Here is a tiny trained network, its code and every weight. The questions are about switching its units off for an input and a target symbol, where a switched-off unit gives its printed mean instead of its output.

import numpy as np


def w(rows, s, z=0):
    codes = np.array(rows[::2]) - 128.0
    scale = np.full(codes.shape[1], s)
    scale[-1] = z or s
    return codes * scale


def norm(h):
    return h / np.sqrt((h * h).mean(-1, keepdims=True) + 1e-5)


def f(y):
    return np.maximum(y, 0)


def softmax(a):
    e = np.exp(a - a.max(-1, keepdims=True))
    return e / e.sum(-1, keepdims=True)


def log_softmax(a):
    a = a - a.max(-1, keepdims=True)
    return a - np.log(np.exp(a).sum(-1, keepdims=True))


def net(x, mask):
    ids = ['αβδεηθμπσ'.index(c) for c in x.split()]
    T = len(ids)
    res = E[ids] + P[:T]
    r = norm(res)
    for j in range(2):
        rows = slice(2 * j, 2 * j + 2)
        q, k, v = (r @ M[0][rows].T for M in (Q, K, V))
        z = softmax(np.where(np.tri(T) > 0, q @ k.T / 2**0.5, -1e9)) @ v
        o = O[0][rows]
        res = res + np.where(mask[j], z, o[:, -1]) @ o[:, :-1]
    y = f(norm(res) @ A[0][:, :-1].T + A[0][:, -1])
    res = res + np.where(mask[2:6], y, B[0][:, -1]) @ B[0][:, :-1]
    return log_softmax(norm(res)[-1] @ U[:, :-1].T + U[:, -1])


Q, K, V, O, A, B = {}, {}, {}, {}, {}, {}
E = w([
[145,72,141,205],'α',
[108,122,245,17],'β',
[136,70,143,201],'δ',
[130,47,155,211],'ε',
[137,69,145,202],'η',
[55,100,178,115],'θ',
[144,74,89,193],'μ',
[52,125,61,147],'π',
[106,91,81,165],'σ',
],0.011)
P = w([
[160,208,111,254],'0',
[103,111,171,176],'1',
[109,95,162,156],'2',
[108,84,148,143],'3',
[122,78,129,127],'4',
[124,67,117,114],'5',
[132,50,102,104],'6',
],0.011)
Q[0] = w([
[135,5,123,127],'h1',
[43,120,92,85],'h1',
[63,170,123,208],'h2',
[62,22,128,241],'h2',
],0.015)
K[0] = w([
[110,29,2,59],'h1',
[157,82,125,155],'h1',
[146,163,202,184],'h2',
[178,244,192,72],'h2',
],0.017)
V[0] = w([
[220,206,85,247],'h1',
[47,249,28,165],'h1',
[84,128,54,172],'h2',
[237,57,124,192],'h2',
],0.017)
O[0] = w([
[130,224,55,118,112],'h1',
[7,150,84,101,4],'h1',
[70,99,171,174,134],'h2',
[101,171,170,186,189],'h2',
],0.016,0.0028)
A[0] = w([
[96,86,94,111,63],'n1',
[107,106,152,152,2],'n2',
[104,84,56,255,100],'n3',
[139,83,76,134,129],'n4',
],0.046,0.0023)
B[0] = w([
[167,84,73,154,181],'n1',
[107,135,105,56,204],'n2',
[190,97,252,234,252],'n3',
[46,166,173,148,189],'n4',
],0.031,0.016)
U = w([
[141,119,116,136,2],'α',
[203,175,66,82,199],'β',
[171,152,126,118,32],'δ',
[146,118,157,250,213],'ε',
[173,135,127,121,55],'η',
[150,11,190,93,171],'θ',
[118,232,180,82,27],'μ',
[106,84,32,127,200],'π',
[2,158,137,90,147],'σ',
],0.012,0.0059)

Each question gives the input, a string of symbols that net reads in full, and the target symbol t.
The units are the heads (2 rows each of Q, K, V and O) and the neurons (one row each of A and B). Each row of codes is followed by its name. A weight is (code - 128) times the scale printed after its matrix; where a second scale follows, it is the last column's (O, A, B and U).
mask holds one flag per unit, heads first, then neurons. A switched-off unit (its flag False) gives its mean, the last column of its rows in O or B, instead of its output. The means were averaged over made-up inputs and are rounded, as every weight is.
A unit's drop is (log p(t) with every unit on - log p(t) with that unit switched off) / (log p(t) with every unit on - log p(t) with every unit switched off).
The circuit of an input: a set's keep is (log p(t) with only the set's units on - log p(t) with every unit switched off) / (log p(t) with every unit on - log p(t) with every unit switched off). Starting from all 6 units, units are removed one at a time, each time the one whose removal leaves the highest keep (on an exact tie, the one counted first), for as long as the keep stays at least 0.8.
circuit, biggest first: the units of the circuit, biggest drop first
unit that matters most: the unit with the biggest drop
top k neurons: the k neurons with the biggest drops, biggest first
which heads matter: for each layer, one digit per head in row order, 1 if its drop is at least 0.15 and else 0, layers parted by /
input β η π α, target π: circuit, biggest first	h2, n3
input β θ ε π θ θ, target π: circuit, biggest first	n3, n1
input β η θ π η, target π: circuit, biggest first	h2, n3
input δ η θ β θ δ, target θ: circuit, biggest first	h1, n3
input δ σ β, target σ: top 2 neurons	n3, n1
input θ β θ δ, target θ: which heads matter	11
input β α π α ε, target π: circuit, biggest first	h2, n3
input π β δ ε, target μ: top 2 neurons	n4, n3
input β σ θ, target σ: which heads matter	01
input β β β π, target π: which heads matter	11
input β θ μ, target μ: unit that matters most	h2
input α θ δ α σ β, target σ: top 3 neurons	n3, n2, n1
input θ θ β, target θ: circuit, biggest first	n3, h1
input θ δ θ β σ π, target σ: circuit, biggest first	n4
input β η η μ θ, target μ: top 2 neurons	n3, n1
input β σ σ δ, target σ: circuit, biggest first	n4, h2, n3
input θ β β, target θ: which heads matter	10
input ε β σ σ ε η, target σ: circuit, biggest first	n4, h2, n3
input θ θ π β, target π: circuit, biggest first	n3, n1, h1
input θ θ π β θ π δ, target π: circuit, biggest first	h2, n3
input η θ η β μ π μ, target π: unit that matters most	h2
